Input: 4.594,-17.226,12.433,10.301,3.582,-0.525
Output: 4.594, -0.525

Input: 8.3,-10.5,-1.6,16.1
Output: 8.3, 16.1

Input:
50.7,-153.2,11.6,-5.1
-70.8,-27.8,65.1,108.3
Output: 50.7, 108.3

Input:
6.275,-15.610,8.256,9.313,11.889
-8.289,-16.542,17.200,11.413,13.187
Output: 6.275, 13.187

Input: -1.43,1.46,-1.35,-0.70,-0.65,-0.41
Output: -1.43, -0.41

Input:
-0.11,-0.09,0.11,0.07,-0.02,-0.02,-0.16
0.15,-0.20,-0.03,-0.11,-0.19,-0.13,-0.17
Output: -0.11, -0.17

Input: 6.83,12.47,15.63,2.51,0.18,12.27,-11.95
Output: 6.83, -11.95

Input: 1.22,1.45,-1.25,1.12
Output: 1.22, 1.12

Input: 64.03,-9.91,37.63,-140.73,98.00
Output: 64.03, 98.00

Input: -118.4,-178.7,114.6,67.7,48.8,-185.2,156.7
Output: -118.4, 156.7
---
[[-400  428   67  190  495 -919  290 -576 -104  212 -239 -460   -9]
 [-558  134 -501  354 -577  697  395  -99  295  -51  401 -568 -457]
 [-254 -109 -776   87 -629  237   21 -212  577  261  533 -212 -718]
 [-181   88  675  -30  465  151  247  213 -680 -545 -481 -252  703]
 [ 680 -707  -17 -783 -220 -430 -877   10  -97    9 -212  725 -179]
 [ 265 -350 -440 -303 -304 -511 -560 -537  559  423  362  334 -665]
 [ 747 -436  250 -591  258 -566 -606  219 -258 -190 -469  607  248]
 [ 297 -556 -171 -445 -576  747 -408  414 -131 -396    4  268  -96]] --> 248

[[ -27 -112 -442 -722  383 -280   36 -150  389 -154 -161 -290 -116 -224]
 [ -19 -100  244  504 -738 -198 -288 -277 -745 -178 -135    8 -121 -137]
 [-371 -112   -9  113 -292  111 -156   21 -311   20 -184  -17 -142    7]
 [  66 -127 -186 -333   79 -354  -80 -248   78 -226  -98 -235 -147 -303]
 [-175 -160  -51   94 -268  -78 -203  -34 -268 -137 -162  -53 -150 -139]
 [ -63 -116  -75 -154 -140 -238 -144 -192 -169 -183 -113 -118 -115 -188]
 [ 149 -104 -245 -224   18 -409 -131 -268  -96 -288  -75 -259  -86 -312]
 [ -19 -118  -66   59 -261 -240 -179 -222 -310 -117 -162 -172 -132 -184]
 [-407 -146  122  342 -598  133 -237   31 -530   16 -231   32 -139   45]
 [-132 -129   75  276 -520  -52 -280 -135 -516  -86 -107  -92 -142  -78]
 [-248 -158 -165 -306    0  -13 -148  -73   47 -103 -170 -143 -112  -71]
 [-201 -123 -533 -848  502 -143   22  -72  488 -129 -105 -314 -106  -94]] --> -71

[[625 386 351 621 752 690 353]
 [326 494 497 783 288 584 362]
 [616 369 303 609 770 704 341]
 [556 367 554 735 470 530 250]
 [244 847 427 530 417 709 897]
 [626 341 263 629 810 739 305]
 [160 696 460 683 201 615 634]
 [790 598 609 289 820 494 740]
 [854 447 617 393 819 470 524]
 [778 613 593 274 835 512 757]
 [461 774 867 455 254 330 811]
 [310 487 487 793 274 586 350]] --> 811

[[421 505 342 855 427 940 425 321 939 866 211 495]
 [638 340 644 341 715 867 676 790 677 557 867 522]
 [421 659 358 552 847 847 544 902 828 540 802 234]
 [448 249 926 718 428 737 452 467 381 476 739 372]
 [546 482 373 452 411 248 641 241 233 661 579 618]
 [578 906 321 360 544 642 438 689 216 472 393 496]
 [558 716 275 511 500 627 411 612 796 282 483 847]
 [860 596 432 865 586 508 709 679 833 290 316 896]
 [486 730 614 334 241 292 339 814 502 474 777 863]
 [411 222 632 374 921 515 898 758 925 707 461 297]
 [601 492 589 643 457 850 572 511 577 225 780 719]] --> 297

[[-419  302  343  322 -464 -117]
 [-384   64  512  -13 -435  710]
 [-263  307  178  327 -181 -402]
 [-644  226  641  269 -628   29]
 [-343  339  302  307 -323  111]
 [  51   21   38  -48    2  391]
 [-341 -237  139 -160 -280   30]
 [ 387 -162 -323  -52  398 -340]] --> 30
---
[[+0.63 +5.73 +1.79 +1.19 -4.73 -5.04]
 [-2.06 +4.84 +2.00 -0.61 -2.46 -4.75]
 [-3.12 +3.20 +1.64 +1.01 +2.66 -2.90]
 [+4.63 -2.53 -1.60 +1.18 -3.52 +1.41]
 [-0.23 -3.46 -1.10 -2.12 +1.54 +3.17]
 [-4.82 +3.95 +1.88 -2.98 -1.89 -5.10]
 [+3.31 +2.18 +0.38 +5.40 +1.80 +0.10]] Answer: +3.17

[[-0.16 -0.82 +1.00 +2.27 +3.73 -0.87 +1.10 -1.94 +3.24 +1.25]
 [+0.29 -0.65 +0.51 +2.52 +5.79 -0.87 +0.82 -1.94 +2.87 +1.25]
 [+0.29 +0.06 +1.49 +1.77 +3.21 -1.61 -0.27 -2.69 +1.75 +2.58]
 [-1.28 +0.59 -1.96 -0.23 +0.11 +0.85 -1.09 +0.07 -0.12 -0.08]
 [+0.29 -0.82 +0.51 +2.27 +3.73 -0.87 +0.82 -1.69 +2.87 +1.25]
 [-1.96 -1.00 -2.94 +1.02 +0.11 +0.11 -1.63 -0.68 -0.12 -0.75]
 [+0.06 +0.24 +1.99 +1.77 +3.21 -1.85 +1.10 -2.19 +1.75 +2.25]
 [+0.06 -0.47 +1.00 +1.02 +3.73 -0.62 +0.55 -1.69 +2.49 +1.91]
 [+0.29 -0.82 +0.51 +2.52 +3.73 -0.87 +0.82 -1.43 +3.24 +0.92]
 [-0.16 -0.82 +1.00 +1.02 +3.73 -0.62 +0.82 -1.94 +2.49 +1.91]
 [+0.06 +0.24 +1.99 +1.52 +3.21 -1.61 +1.10 -2.69 +1.75 +2.58]
 [-0.16 -0.82 +1.00 +1.02 +3.73 -0.62 +0.82 -1.94 +2.49 +1.91]] Answer: +1.91

[[+0.13 +0.78 +0.89 +0.16 +0.84 +0.02 -0.50 -0.91 -1.26 +0.72 -0.43 -0.16
  -0.29 -0.45]
 [-0.33 +1.89 +1.10 +0.16 +1.82 +1.01 -0.79 -2.55 -2.07 +1.36 -0.94 +0.31
  -0.85 -1.14]
 [+1.79 +2.46 +2.55 +1.32 -0.50 +1.43 +3.03 -0.82 -4.63 -0.09 -2.07 +2.10
  -2.37 +0.17]
 [+0.45 +1.81 +5.18 +0.73 +3.67 +1.35 +0.80 +1.67 +1.54 +1.66 -0.49 -0.41
  +0.85 -5.60]
 [+0.12 +1.16 +1.31 -0.23 -0.02 -0.79 -0.44 +1.07 +0.84 +1.99 -0.57 -1.02
  +0.84 -1.87]
 [+0.70 +2.81 +1.89 -0.24 -0.70 +0.00 -0.45 +1.55 +1.27 +1.98 -0.86 -1.05
  +0.52 -3.55]
 [+0.14 +0.85 +2.62 -0.14 +1.28 +0.63 +0.13 +1.58 +2.11 +0.39 -1.63 -1.43
  +1.11 -5.24]
 [+0.42 +2.18 +4.82 +0.64 +2.94 +1.43 +0.52 +1.61 +1.70 +1.57 -0.46 -0.45
  +0.49 -5.50]
 [+1.09 +0.53 +1.82 +0.32 -0.86 -0.39 +0.40 +0.49 +0.54 +1.38 +0.02 -1.65
  +0.17 +0.49]
 [+0.90 +3.32 +2.28 +0.16 -1.48 +0.36 -0.43 +1.44 +0.94 +2.29 -0.61 -0.18
  -0.30 -2.46]
 [+0.65 +2.31 +2.89 -0.69 -1.09 -0.46 +0.27 -1.97 -0.81 -0.53 +0.72 +0.38
  -2.20 -0.91]] Answer: +0.49

[[-2.15 -1.79 +1.46 -0.64 +1.13 -2.06]
 [+2.13 -0.58 +3.64 -2.19 -1.74 +1.30]
 [-4.74 +4.18 -3.17 +2.05 -1.08 +3.82]
 [+3.99 -3.57 +1.94 -0.76 +3.74 -2.13]
 [-3.18 +2.03 -0.99 +3.60 -1.88 -1.95]
 [+3.55 -1.91 -2.02 +1.95 -0.54 +0.93]
 [-1.00 +3.86 -1.67 -1.95 +1.61 -0.64]
 [-1.68 +1.42 -0.45 +1.21 -2.41 -1.21]] Answer: +0.93

[[+0.25 +0.15 +0.40 -2.60 +1.98 -1.19 +0.10 +1.12 -0.27 -1.52 -0.45 -1.94
  -1.02]
 [-0.32 -0.06 +0.23 -3.21 -0.82 +0.36 -0.64 +0.91 -0.12 +3.66 -1.30 -4.18
  +1.54]
 [+0.87 -1.89 -1.33 +0.31 +0.16 -1.02 +0.83 +0.94 +0.35 -0.43 +0.19 -6.00
  +0.27]
 [+1.69 -1.16 +0.28 +2.13 -0.65 +1.50 +0.11 +0.43 -0.36 -2.20 +0.28 +1.10
  -1.67]
 [-1.22 -0.38 -0.49 -1.64 +1.12 -0.30 -1.60 -0.97 -0.50 +2.39 +0.30 -0.22
  +0.37]
 [+1.79 -0.69 +0.51 -3.16 +1.48 +1.35 -0.49 -1.10 +0.37 -0.82 +1.30 +1.31
  -1.46]
 [-0.84 -0.04 +0.93 +2.76 -0.11 -0.86 +1.04 -1.24 +0.35 +0.80 -0.08 +2.62
  +0.67]
 [+1.35 -0.72 -0.87 +1.50 +0.36 +0.56 +2.22 +0.66 +0.34 +4.81 -0.67 -0.80
  -0.97]
 [+2.19 +0.12 +0.75 -4.13 +2.95 +0.90 +0.01 -0.28 -0.41 -0.10 +1.54 -2.94
  +1.16]] Answer: +0.67

[[+0.47 +0.72 -0.12 +1.57 -0.06 +4.30 -0.98 -1.73 +0.42]
 [+0.80 +1.03 +0.20 -1.20 +0.02 +0.95 +0.42 -1.93 -0.51]
 [+0.31 -0.01 -0.05 +1.06 -0.08 +1.22 -0.44 -3.02 +0.13]
 [-1.10 +0.06 -0.05 +0.14 +0.02 -1.21 -0.29 +1.30 +0.34]
 [+0.22 -0.82 +0.00 +0.54 -0.11 -2.08 +0.13 -4.51 -0.18]
 [+0.26 -0.21 -0.04 +0.91 -0.09 +0.37 -0.29 -3.37 +0.07]] Answer: +0.34
